Below are the code and all the weights of a small trained network. Each question names an input and a target symbol and asks about switching units off, where a switched-off unit gives its printed mean instead of its output.

import numpy as np


def w(rows, s, z=0):
    codes = np.array(rows[::2]) - 128.0
    scale = np.full(codes.shape[1], s)
    scale[-1] = z or s
    return codes * scale


def softmax(a):
    e = np.exp(a - a.max(-1, keepdims=True))
    return e / e.sum(-1, keepdims=True)


def log_softmax(a):
    a = a - a.max(-1, keepdims=True)
    return a - np.log(np.exp(a).sum(-1, keepdims=True))


def net(x, mask):
    ids = ['αβζθλμπψω'.index(c) for c in x.split()]
    T = len(ids)
    res = E[ids] + P[:T]
    u = 0
    for l in range(2):
        r = res
        for j in range(3):
            rows = slice(4 * j, 4 * j + 4)
            q, k, v = (r @ M[l][rows].T for M in (Q, K, V))
            z = softmax(np.where(np.tri(T) > 0, q @ k.T / 4**0.5, -1e9)) @ v
            o = O[l][rows]
            res = res + np.where(mask[u + j], z, o[:, -1]) @ o[:, :-1]
        u += 3
    return log_softmax(res[-1] @ U[:, :-1].T + U[:, -1])


Q, K, V, O = {}, {}, {}, {}
E = w([
[105,173,146,116],'α',
[183,162,149,140],'β',
[88,127,112,124],'ζ',
[163,135,150,157],'θ',
[150,152,78,125],'λ',
[175,191,112,82],'μ',
[144,86,112,150],'π',
[137,253,163,101],'ψ',
[184,121,105,181],'ω',
],0.017)
P = w([
[127,73,135,28],'0',
[123,84,61,71],'1',
[89,132,133,166],'2',
[214,85,161,72],'3',
[142,143,40,107],'4',
[95,182,169,231],'5',
[251,146,174,135],'6',
[169,204,41,151],'7',
],0.012)
Q[0] = w([
[74,106,7,146],'L0H0',
[68,60,146,154],'L0H0',
[163,80,187,162],'L0H0',
[187,95,129,94],'L0H0',
[64,175,12,130],'L0H1',
[20,134,103,141],'L0H1',
[202,141,115,161],'L0H1',
[130,53,111,59],'L0H1',
[147,144,64,134],'L0H2',
[123,199,50,121],'L0H2',
[105,147,72,162],'L0H2',
[111,108,166,213],'L0H2',
],0.012)
K[0] = w([
[146,125,22,38],'L0H0',
[124,25,107,54],'L0H0',
[134,111,211,140],'L0H0',
[85,116,141,184],'L0H0',
[248,126,163,133],'L0H1',
[168,89,226,110],'L0H1',
[109,129,75,183],'L0H1',
[96,95,115,51],'L0H1',
[149,191,182,150],'L0H2',
[148,249,130,196],'L0H2',
[179,202,147,87],'L0H2',
[170,110,102,86],'L0H2',
],0.012)
V[0] = w([
[124,126,168,166],'L0H0',
[217,139,134,114],'L0H0',
[78,77,151,49],'L0H0',
[246,97,120,181],'L0H0',
[157,117,45,80],'L0H1',
[139,137,133,31],'L0H1',
[146,142,114,177],'L0H1',
[124,145,95,104],'L0H1',
[128,50,121,179],'L0H2',
[219,178,106,113],'L0H2',
[157,143,156,122],'L0H2',
[74,91,130,127],'L0H2',
],0.013)
O[0] = w([
[86,122,156,145,105],'L0H0',
[102,126,28,145,174],'L0H0',
[195,130,174,203,78],'L0H0',
[5,142,35,147,105],'L0H0',
[86,115,72,96,171],'L0H1',
[65,122,130,78,186],'L0H1',
[253,152,29,150,128],'L0H1',
[117,146,114,94,156],'L0H1',
[86,164,99,163,2],'L0H2',
[102,119,155,71,230],'L0H2',
[141,119,145,133,161],'L0H2',
[173,177,63,134,67],'L0H2',
],0.0078,0.008)
Q[1] = w([
[174,245,87,226],'L1H0',
[150,238,185,113],'L1H0',
[121,203,109,148],'L1H0',
[143,64,118,203],'L1H0',
[132,75,104,120],'L1H1',
[192,24,98,149],'L1H1',
[71,242,138,250],'L1H1',
[109,109,146,214],'L1H1',
[200,73,78,19],'L1H2',
[96,193,33,99],'L1H2',
[106,142,140,2],'L1H2',
[108,155,146,177],'L1H2',
],0.0074)
K[1] = w([
[135,230,106,119],'L1H0',
[103,244,157,171],'L1H0',
[114,172,135,156],'L1H0',
[69,124,86,80],'L1H0',
[102,145,162,158],'L1H1',
[102,181,152,167],'L1H1',
[164,47,101,115],'L1H1',
[129,103,119,140],'L1H1',
[114,191,115,182],'L1H2',
[133,127,89,163],'L1H2',
[91,135,142,248],'L1H2',
[128,68,113,100],'L1H2',
],0.011)
V[1] = w([
[99,129,173,127],'L1H0',
[158,113,103,102],'L1H0',
[103,139,142,116],'L1H0',
[131,149,66,177],'L1H0',
[122,169,165,90],'L1H1',
[172,76,105,101],'L1H1',
[175,255,100,103],'L1H1',
[94,56,117,119],'L1H1',
[164,131,106,87],'L1H2',
[64,197,147,110],'L1H2',
[80,113,170,185],'L1H2',
[166,122,140,185],'L1H2',
],0.013)
O[1] = w([
[92,199,170,184,158],'L1H0',
[214,90,71,141,153],'L1H0',
[122,183,123,148,151],'L1H0',
[114,85,104,78,11],'L1H0',
[67,84,122,89,220],'L1H1',
[150,96,17,165,161],'L1H1',
[117,87,148,12,147],'L1H1',
[143,119,114,207,144],'L1H1',
[153,157,44,58,160],'L1H2',
[95,232,163,150,157],'L1H2',
[116,132,170,254,87],'L1H2',
[132,71,100,165,66],'L1H2',
],0.0089,0.012)
U = w([
[17,159,103,121,117],'α',
[80,155,88,89,54],'β',
[1,96,141,166,174],'ζ',
[185,108,99,86,146],'θ',
[100,86,99,129,215],'λ',
[40,111,178,35,3],'μ',
[157,101,118,157,219],'π',
[167,120,212,120,167],'ψ',
[248,127,136,127,99],'ω',
],0.0091,0.0069)

Each question gives the input, a string of symbols that net reads in full, and the target symbol t.
The units are the heads (4 rows each of Q, K, V and O). Each row of codes is followed by its name. A weight is (code - 128) times the scale printed after its matrix; where a second scale follows, it is the last column's (O and U).
mask holds one flag per head, layer by layer. A switched-off head (its flag False) gives its mean, the last column of its rows in O, instead of its output. The means were averaged over made-up inputs and are rounded, as every weight is.
A unit's drop is (log p(t) with every unit on - log p(t) with that unit switched off) / (log p(t) with every unit on - log p(t) with every unit switched off).
The circuit of an input: a set's keep is (log p(t) with only the set's units on - log p(t) with every unit switched off) / (log p(t) with every unit on - log p(t) with every unit switched off). Starting from all 6 units, units are removed one at a time, each time the one whose removal leaves the highest keep (on an exact tie, the one counted first), for as long as the keep stays at least 0.8.
units of the circuit, in order: the units of the circuit, biggest drop first
most important unit: the unit with the biggest drop
heads that matter: for each layer, one digit per head in row order, 1 if its drop is at least 0.15 and else 0, layers parted by /
input μ ω ψ μ, target μ: heads that matter -> 000 / 010
input ζ ψ θ α, target ζ: most important unit -> L0H1
input λ μ ζ ψ, target ω: units of the circuit, in order -> (L0H2 L0H0 L0H1)
input λ α α π, target ψ: heads that matter -> 110 / 011
input λ θ μ ψ β, target μ: heads that matter -> 001 / 010
input α π θ ψ, target ζ: heads that matter -> 110 / 001
input α λ θ ω α θ λ, target ζ: units of the circuit, in order -> (L0H0 L1H2)
input ω λ α β, target ψ: units of the circuit, in order -> (L0H0 L1H2)
input λ ψ ζ ψ π, target μ: units of the circuit, in order -> (L1H1 L0H2)
input λ π ψ ζ α μ ω ζ, target θ: units of the circuit, in order -> (L0H1 L1H2 L1H1)
input α π λ β α α ω, target ψ: units of the circuit, in order -> (L0H0 L1H1)
input μ α λ ω ζ, target θ: units of the circuit, in order -> (L0H0 L1H0)
input θ α α λ ψ β ψ λ, target μ: units of the circuit, in order -> (L1H1 L0H2)
input ψ θ ζ, target ζ: heads that matter -> 010 / 011
input ψ μ α μ λ, target α: units of the circuit, in order -> (L0H1 L1H2)
input ζ α ψ λ, target μ: units of the circuit, in order -> (L1H1)
input λ ψ ζ α, target ω: units of the circuit, in order -> (L0H2 L0H0)
input μ α θ ζ, target ζ: units of the circuit, in order -> (L0H1 L1H2 L1H1)
input λ ζ α α, target ψ: heads that matter -> 110 / 001
input θ θ μ ψ α θ ψ ψ, target μ: most important unit -> L0H2
input θ θ θ α, target ζ: heads that matter -> 100 / 001
input μ λ α λ λ λ θ ω, target θ: heads that matter -> 010 / 101
input α λ μ α ψ β θ, target α: heads that matter -> 100 / 000
input ζ λ α μ ω ω α α, target θ: heads that matter -> 010 / 111
